In the rows, 128 means zero.
Each row of numbers stands for one node and depends on some of the facts below. Use the named rows to name the rest.

Facts:
j_100 (bibu j_628) (vutok 868) (nubrazos d)
j_103 (bibu j_32) (vutok 195) (nubrazos a)
j_105 (nubrazos e)
j_128 (nubrazos a)
j_129 (bibu j_562) (vutok 195) (nubrazos a)
j_137 (bibu j_554) (vutok 195) (nubrazos a)
j_146 (vutok 195) (nubrazos d)
j_158 (bibu j_935) (vutok 195) (nubrazos b)
j_167 (vutok 751) (nubrazos c)
j_177 (bibu j_546) (vutok 195) (nubrazos c)
j_178 (bibu j_935) (vutok 868) (nubrazos c)
j_181 (vutok 751) (nubrazos c)
j_191 (vutok 377) (nubrazos a)
j_198 (bibu j_716) (vutok 195) (nubrazos a)
j_204 (bibu j_584) (vutok 751) (nubrazos b)
j_207 (bibu j_562) (vutok 751) (nubrazos a)
j_233 (vutok 377) (nubrazos b)
j_24 (bibu j_755) (vutok 377) (nubrazos e)
j_259 (vutok 751) (nubrazos d)
j_28 (bibu j_885) (vutok 195) (nubrazos d)
j_283 (bibu j_563) (vutok 751) (nubrazos b)
j_289 (bibu j_546) (vutok 377) (nubrazos c)
j_299 (bibu j_403) (vutok 868) (nubrazos a)
j_304 (bibu j_336) (vutok 868) (nubrazos a)
j_315 (vutok 868) (nubrazos d)
j_32 (vutok 868) (nubrazos a)
j_33 (nubrazos c)
j_336 (nubrazos d)
j_341 (bibu j_289) (vutok 195) (nubrazos b)
j_342 (vutok 195) (nubrazos a)
j_354 (vutok 377) (nubrazos b)
j_356 (bibu j_554) (vutok 868) (nubrazos b)
j_364 (nubrazos b)
j_369 (bibu j_191) (vutok 195) (nubrazos e)
j_375 (nubrazos b)
j_377 (vutok 377) (nubrazos c)
j_395 (bibu j_966) (vutok 195) (nubrazos a)
j_397 (bibu j_452) (vutok 377) (nubrazos b)
j_403 (nubrazos a)
j_404 (bibu j_612) (vutok 195) (nubrazos c)
j_451 (bibu j_885) (vutok 751) (nubrazos c)
j_452 (nubrazos a)
j_455 (bibu j_554) (vutok 868) (nubrazos b)
j_466 (bibu j_315) (vutok 868) (nubrazos d)
j_48 (bibu j_356) (vutok 868) (nubrazos d)
j_485 (bibu j_522) (vutok 751) (nubrazos b)
j_491 (nubrazos a)
j_5 (vutok 868) (nubrazos b)
j_500 (bibu j_485) (vutok 195) (nubrazos b)
j_502 (bibu j_707) (vutok 195) (nubrazos d)
j_519 (bibu j_146) (vutok 751) (nubrazos c)
j_522 (nubrazos d)
j_524 (bibu j_128) (vutok 195) (nubrazos d)
j_535 (bibu j_913) (vutok 868) (nubrazos c)
j_536 (bibu j_885) (vutok 377) (nubrazos c)
j_546 (nubrazos b)
j_55 (nubrazos a)
j_551 (bibu j_965) (vutok 751) (nubrazos a)
j_554 (vutok 195) (nubrazos c)
j_562 (nubrazos b)
j_563 (nubrazos b)
j_566 (bibu j_885) (vutok 751) (nubrazos a)
j_570 (bibu j_73) (vutok 868) (nubrazos b)
j_572 (nubrazos b)
j_573 (bibu j_356) (vutok 868) (nubrazos a)
j_577 (bibu j_33) (vutok 377) (nubrazos a)
j_579 (bibu j_934) (vutok 868) (nubrazos b)
j_58 (bibu j_562) (vutok 377) (nubrazos a)
j_584 (nubrazos c)
j_606 (bibu j_364) (vutok 377) (nubrazos a)
j_611 (bibu j_356) (vutok 377) (nubrazos a)
j_612 (nubrazos c)
j_626 (vutok 868) (nubrazos c)
j_628 (nubrazos e)
j_634 (nubrazos a)
j_650 (bibu j_181) (vutok 868) (nubrazos d)
j_69 (bibu j_885) (vutok 868) (nubrazos a)
j_698 (bibu j_289) (vutok 868) (nubrazos a)
j_707 (nubrazos c)
j_71 (vutok 195) (nubrazos c)
j_716 (nubrazos b)
j_717 (bibu j_233) (vutok 868) (nubrazos a)
j_720 (bibu j_919) (vutok 868) (nubrazos c)
j_728 (bibu j_554) (vutok 751) (nubrazos a)
j_73 (nubrazos d)
j_732 (bibu j_364) (vutok 751) (nubrazos c)
j_733 (bibu j_500) (vutok 377) (nubrazos b)
j_75 (bibu j_289) (vutok 195) (nubrazos a)
j_751 (bibu j_584) (vutok 377) (nubrazos a)
j_755 (vutok 868) (nubrazos e)
j_762 (bibu j_315) (vutok 868) (nubrazos a)
j_777 (bibu j_452) (vutok 195) (nubrazos d)
j_786 (bibu j_554) (vutok 377) (nubrazos d)
j_793 (nubrazos a)
j_8 (vutok 195) (nubrazos d)
j_83 (bibu j_546) (vutok 377) (nubrazos e)
j_848 (bibu j_554) (vutok 868) (nubrazos a)
j_876 (bibu j_951) (vutok 751) (nubrazos e)
j_878 (bibu j_716) (vutok 868) (nubrazos a)
j_884 (bibu j_491) (vutok 377) (nubrazos c)
j_885 (nubrazos c)
j_894 (bibu j_570) (vutok 868) (nubrazos a)
j_910 (bibu j_546) (vutok 868) (nubrazos a)
j_913 (nubrazos a)
j_914 (bibu j_885) (vutok 377) (nubrazos a)
j_917 (nubrazos a)
j_919 (vutok 868) (nubrazos a)
j_934 (nubrazos a)
j_935 (nubrazos d)
j_937 (bibu j_364) (vutok 868) (nubrazos c)
j_943 (bibu j_356) (vutok 195) (nubrazos a)
j_951 (bibu j_793) (vutok 868) (nubrazos a)
j_952 (vutok 751) (nubrazos b)
j_965 (nubrazos e)
j_966 (nubrazos a)
j_974 (vutok 868) (nubrazos e)
j_979 (bibu j_917) (vutok 377) (nubrazos c)
j_996 (bibu j_634) (vutok 751) (nubrazos a)
j_999 (bibu j_572) (vutok 868) (nubrazos c)

Some rows with their names:
j_75: [122 128 128 147  71 127 139 130  93 195  66 103 109 119 137 147 142 101
 112  91  96  83 172 123 154  84  90 105 120 165 160 102]
j_342: [122 120 143 146  83 122 122 134  83 142  87 112 120 138 154 135 124 109
 124 109  98  95 158 143 146 108  80  82 151 161 146 109]
j_395: [121 125 131 136  71 121 126 123  78 171  74 114 108 123 147 129 138 114
 131  97 103  91 168 139 142  99  82 109 128 157 147 105]
j_777: [119 124 120 140  77 103 135 111 100 181  49 122  71 143 154 127 126 113
 140 108 113 116 157 121 123  89  96 101 142 130 148  96]
j_146: [121 118 135 151  93 104 130 122 106 149  62 122  83 158 161 134 113 109
 130 121 108 120 146 127 130 100  97  70 168 134 147 100]
j_786: [ 50 113 149 165  99  85 123 114 155 182  24 123 137 163 189 109 110  84
 180  82 123 107 205  95 146  87  60 119 116  95 121 115]
j_283: [158 131 129 145  83 153  97 177  78 207  81 100 130 118 136 102 156 121
 140 136  87 113 146 165 129 126 116 118  92 167 134 131]
j_485: [155 134 116 143  67 157  93 171  62 214  80  98 125 116 156  95 156 134
 158 148  91 111 151 158 125 124 111 126  86 169 149 129]
j_728: [106 109 144 117 112 109 117 182  88 221  75  94 116 128 178  76 144 101
 129  99  47 129 179 136 123 122  65 124 118 149 142 141]
j_167: [154 123 136 157 102 123 109 171  97 188  71  99 103 156 152 107 126 118
 136 138  86 142 131 156 123 123 129  78 146 139 147 131]
j_717: [150 115 119 119  69 123 122 141  65 179  79 123  82 112 146 113 143 118
 112 103  73 101 152 141 134 103  85 110 139 174 155 105]
j_304: [150 116 119 120  69 124 124 140  64 179  78 122  83 112 146 113 142 116
 111 102  74 102 152 140 135 103  86 109 140 174 156 105]
j_356: [131  93 158 122 107 116  84 183 107 187  66 155 119  73  77  76 169  67
 117 100  36 121 144 180 125 108  46 161 123 151  67  90]
j_299: [150 115 118 119  69 124 122 140  64 179  78 122  83 112 147 113 142 117
 112 101  73 102 152 139 134 105  86 109 140 174 154 105]
j_315: [150 110 120 136  89 107 123 139  92 158  68 130  58 146 159 117 118 114
 113 127  78 131 129 128 123 104 100  73 180 150 158  99]
j_626: [156 109 124 152  84 121 110 167  84 158  58 133  78 135 148 116 122 105
 123 137  73 120 125 145 136 110 114  83 166 155 144  92]
j_572: [139 129 149 170  97 151  97 164  93 166  87  93 172 145 145 117 145 116
 144 145 104 106 140 168 148 135 111  92 106 154 134 131]
j_105: [134 120 146 161  98 152 110 148 115 162  90  84 156 142 164 118 152 112
 134 144 112 114 132 155 135 139 101  93 106 156 131 133]
j_628: [134 119 145 163  98 152 109 147 116 161  91  85 157 143 164 118 152 114
 135 146 114 114 131 154 136 137 100  92 109 156 132 134]
j_33: [135 127 144 172 104 118 113 148 108 177  62  98 131 169 155 117 126 116
 151 135 109 133 134 153 135 121 122  79 137 122 146 128]
j_403: [130 127 150 149 102 122 120 133  92 168  96  85 148 161 159 118 135 122
 131 109 105 117 151 153 139 125  93  80 135 145 157 143]

Name these rows:
No name comes twice in this set of rows, the named rows included.
[122 114 118 113 104  94 161 125  93 162  31 138  59 157 168 128 125 114
 121  73 127  98 168 130 138 126 143 100 114 136 119  95] -> j_28
[139 113 141 134 136 106 148 166  95 150  39 118 114 189 175 116 127 119
 128  85 130 107 150 166 152 171 185  80  97 128 107 127] -> j_885
[ 99 125 142 180  63 151 108 101 141 155  60 109 172 130 158 138 141 105
 175 110 163  75 176 126 155 106  88 124  79 144 109 119] -> j_24
[147 130 124 123  79 127 119 143  68 211  91  87 103 131 158  99 146 135
 135 107  90 124 160 147 119 115  97 109 116 159 165 143] -> j_207
[160 118 118 140  65 151  98 171  64 178  70 133 106  98 132 111 153 109
 125 136  73  91 139 155 142 113 102 122 112 182 132  91] -> j_579
[156 109 127 116  92  91 125 113 111 187  61 143  50 118  92 106 143 104
 108  86  83 144 128 149 107  88  85 115 163 132 119  96] -> j_48
[102 129 163 159  78 105 114  69 140 161  74 119 166 135  94 132 138 102
 161  48 154  95 183 150 146  86  65 126 115 117  98 130] -> j_611
[136 127 140 172  99 119 111 146 104 177  63  97 131 168 155 117 127 119
 154 136 111 132 134 153 134 120 121  81 136 122 147 128] -> j_584
[153 117 104 140  63 121 114 152  71 191  46 135  63 119 149 107 134 117
 139 133  82 116 137 137 128 100 110 113 139 153 151  88] -> j_937
[131 130 126 167  67 155 115 160  93 194  57 114 133 105 125 145 152  94
 127 124  98  73 160 137 161  94 108 118  91 173 136  89] -> j_341
[146 121 134 138 110 108 124 145 107 186  78  96  84 167 164 107 121 123
 124 123  89 152 137 137 112 117 116  68 160 136 157 138] -> j_259
[152 106 118  92  92 114 148 153  55 160  61 137  71 125 160 113 142 118
  95  67  88  83 163 149 147 141 132 109 111 178 127 105] -> j_69
[ 95 129 159 179  79 123 113  99 123 130  78 107 176 162 162 144 111 110
 164  88 148  81 186 129 163 103  81  82 132 134 135 132] -> j_191

The same nodes again, as new rows of numbers:
Some nodes and their rows:
j_522: [136  99 187 178 119 151 166 152 151 144 118 132 128 121 110 142 102 144
 103 181 139 119 170 113 117 125 100 119 153 153 103 154 133 103 126 113
 107 179 134 131 119]
j_786: [161 100 154 207 142 175 143 125 189 124  92  87 128 128 102 124 100 145
 117 193  99 120 149 119  69 142  92 133 140 149  95 159 146 128 129 108
  66 199 158 135 149]
j_33: [134 118 188 193 123 140 151 165 170 156 126 134 133 160  91 154 125 149
 107 182 120 120 166 115 123 138  87 119 142 147 121 142 124  99 111 111
 129 180 104 134 122]
j_491: [139 108 186 176 128 143 170 156 167 149 124 125 134 126 102 139 112 147
 109 183 137 120 171 113 122 126  93 121 154 150 106 162 130  96 122 111
 115 175 127 130 124]
j_584: [132 120 188 191 124 141 149 164 168 157 127 136 133 161  92 155 124 151
 107 181 122 121 166 116 122 139  87 119 142 147 121 142 124  98 112 111
 128 178 105 134 124]
j_934: [139 106 186 177 128 143 171 155 167 149 124 125 135 126 102 140 113 147
 110 184 137 119 171 114 121 126  93 121 155 151 106 162 131  96 122 111
 114 175 127 130 125]
j_937: [118 112 177 173 150 145  94 146 173 179 137 121 139 179 101 167 113 154
 105 189 108 127 138 111 114 157  98 129 145 146 100 155 115 141  98 111
 129 154 110 119 135]
j_28: [114 122 143 179 166 132 212 176 154 127  77 166 134 160 112 120 119 128
 104 181  63 159 152 115  97  84  73 130 161 174 112 164 125  63 165 108
  24 230 138 131  84]
j_876: [146  85 177 170 133 152  90 122 168 146 127 127 155 179 104 131  85 126
 128 209 112 132 132  98  97 140  93 111 113 167 109 169 106 138 133 111
 112 191 150 154 151]
j_848: [151  96 150 199 148 180 129 127 203 157 113  46 132 131  99 137 120 153
 111 190 110 120 148 110  88 163 100 129 148 143  84 169 140 144 103 106
 105 175 146 107 136]
j_535: [123 107 176 179 142 144 105 149 179 176 130 114 136 174  98 160 118 148
 109 192 110 127 138 110 119 157  97 130 141 146 103 154 114 139  96 106
 132 164 107 114 129]
j_304: [127  97 173 164 147 147 124 141 175 167 129 106 138 142 109 146 106 145
 111 193 124 127 143 108 117 144 102 130 155 150  88 173 119 136 106 106
 118 158 130 111 131]
j_777: [119 132 152 172 157 129 199 149 147 133 105 180 134 142 103 128  93 126
 125 175  98 140 155 138  71  92  75 111 170 148 113 150 144  64 158 122
  35 204 122 134 123]
j_716: [133  99 185 182 120 149 163 162 153 143 133 142 122 133 112 148 104 144
 101 186 131 123 169 117 116 127  87 123 151 152 119 146 132 105 121 107
 114 176 133 134 124]
j_129: [117 144 150 165 173 122 193 149 159 141 118 180 142 151  99 132 100 134
 130 174  94 140 156 140  71  92  68 112 176 145 112 159 144  58 156 127
  41 192 118 137 133]
j_910: [131  77 191 165 121 128 139 144 186 161 124 103 121 135 103 132 114 131
 132 230 133 122 147 111 109 160 107 144 149 127  76 181 121 115 102  88
 116 174 106  99 112]
j_167: [168 101 189 190 105 160 107 138 186 138 131 136 156 163  90 141 103 130
 118 206 121 124 142  88 122 153  82 128 112 158 149 152 106 116 135 119
 131 197 120 168 147]
j_732: [149 106 174 174 140 158  74 127 180 153 135 141 157 183  97 150  95 136
 121 210 101 131 122  97 102 153  84 132 123 157 129 161 104 137 128 119
 113 174 119 158 160]
j_128: [139 107 185 177 128 143 170 155 166 149 125 126 134 128 102 141 113 147
 109 183 137 119 171 114 121 125  92 121 155 151 105 162 131  96 122 111
 114 175 126 130 125]
j_551: [159  89 171 163 136 158 103 122 182 142 127 126 156 147 105 129  87 127
 127 215 118 131 128  93 105 140  90 135 132 160 116 179 109 131 136 114
  99 178 141 151 157]
j_466: [123  87 175 165 139 154 119 135 159 164 124 112 132 138 117 149  96 143
 104 190 126 127 142 107 112 144 110 127 153 152  85 165 122 144 111 109
 110 162 138 113 126]

Rows to name:
No name comes twice in this set of rows, the named rows included.
[111 134 157 178 158 115 193 155 151 140 111 175 138 177  93 125 104 126
 133 172  91 141 162 143  69  91  72  90 152 152 108 146 139  60 151 116
  56 217 124 136 121] -> j_369
[122 132 169 189 134 101 202 168 178 138 109 177 121 170  78 125 126 117
 150 213  88 137 155 143  68 121  67 126 153 117 120 147 137  36 139 101
  55 222  67 125 106] -> j_177
[169  81 185 182 100 170 121 135 169 124 136 144 146 135 110 133  82 124
 112 210 130 127 145  89 115 143  80 131 122 163 147 154 115 123 143 113
 117 194 149 168 146] -> j_952
[151  86 132 206 136 184 138 135 199 153 106  61 123 135 101 130 112 128
 117 181 111 129 132 117 100 148  97 119 141 155 116 135 132 171  84  92
 111 188 147  95 146] -> j_356
[147  94 164 186 142 158  95 157 192 144 102 122 155 196 103 138 124 134
 103 219  67 150 119  71 132 146  82 153 110 182 132 174  83 134 134 101
 101 207 134 151 118] -> j_451
[133 101 164 175 161 138 148 167 180 135  88 130 143 162 114 125 120 143
 101 207  75 144 142  94 127 116  86 157 140 179  99 186 103 114 135  94
  72 198 150 134 111] -> j_914
[154 108 190 179 124 141 160 148 172 130 119 145 144 128 100 128  98 141
 115 191 129 119 164 111 116 124  85 131 142 155 119 165 126  96 135 111
 101 187 136 152 142] -> j_191
[138  87 191 175 112 159 139 141 157 153 126 115 134 120 113 147  97 142
  97 182 146 119 161 101 126 144 108 122 145 153 102 157 125 126 118 112
 127 172 140 126 118] -> j_315
[152 151 149 227 133 151 213 160 189 125 103 134 135 154  72 129 132 138
 123 165  89 128 174 136  67 121  58 104 148 137 146 127 156  47 150 125
  63 233 109 149 124] -> j_554
[127 137 128 168 161 118 222 153 174 141  94 173 144 144  87 109 105 102
 148 164 103 147 138 142  97  71  73  98 167 158 136 139 129  77 133 109
  49 213 105 113 142] -> j_943
[117 151 152 186 160 118 185 163 167 145 113 182 138 180  84 139 118 131
 129 177  80 141 152 140  77 105  62 112 159 140 133 137 135  58 144 120
  58 207  92 137 125] -> j_404
[147  88 150 208 138 186 125 134 191 150 120  61 120 137 108 142 114 149
 104 193 104 124 147 113  83 167  94 131 144 144  98 151 142 154 102 102
 105 179 154 110 134] -> j_455
[152  81 162 169 147 159 113 148 189 136 100 114 157 165 114 122 112 131
 105 221  82 149 124  70 130 132  88 155 124 187 115 193  89 132 144 101
  88 202 157 147 120] -> j_566
[126  87 182 162 137 137 127 140 180 166 128 106 129 141 107 140 108 139
 122 213 127 124 144 111 109 153 104 138 153 136  79 178 121 126 104  97
 115 162 117 105 122] -> j_698

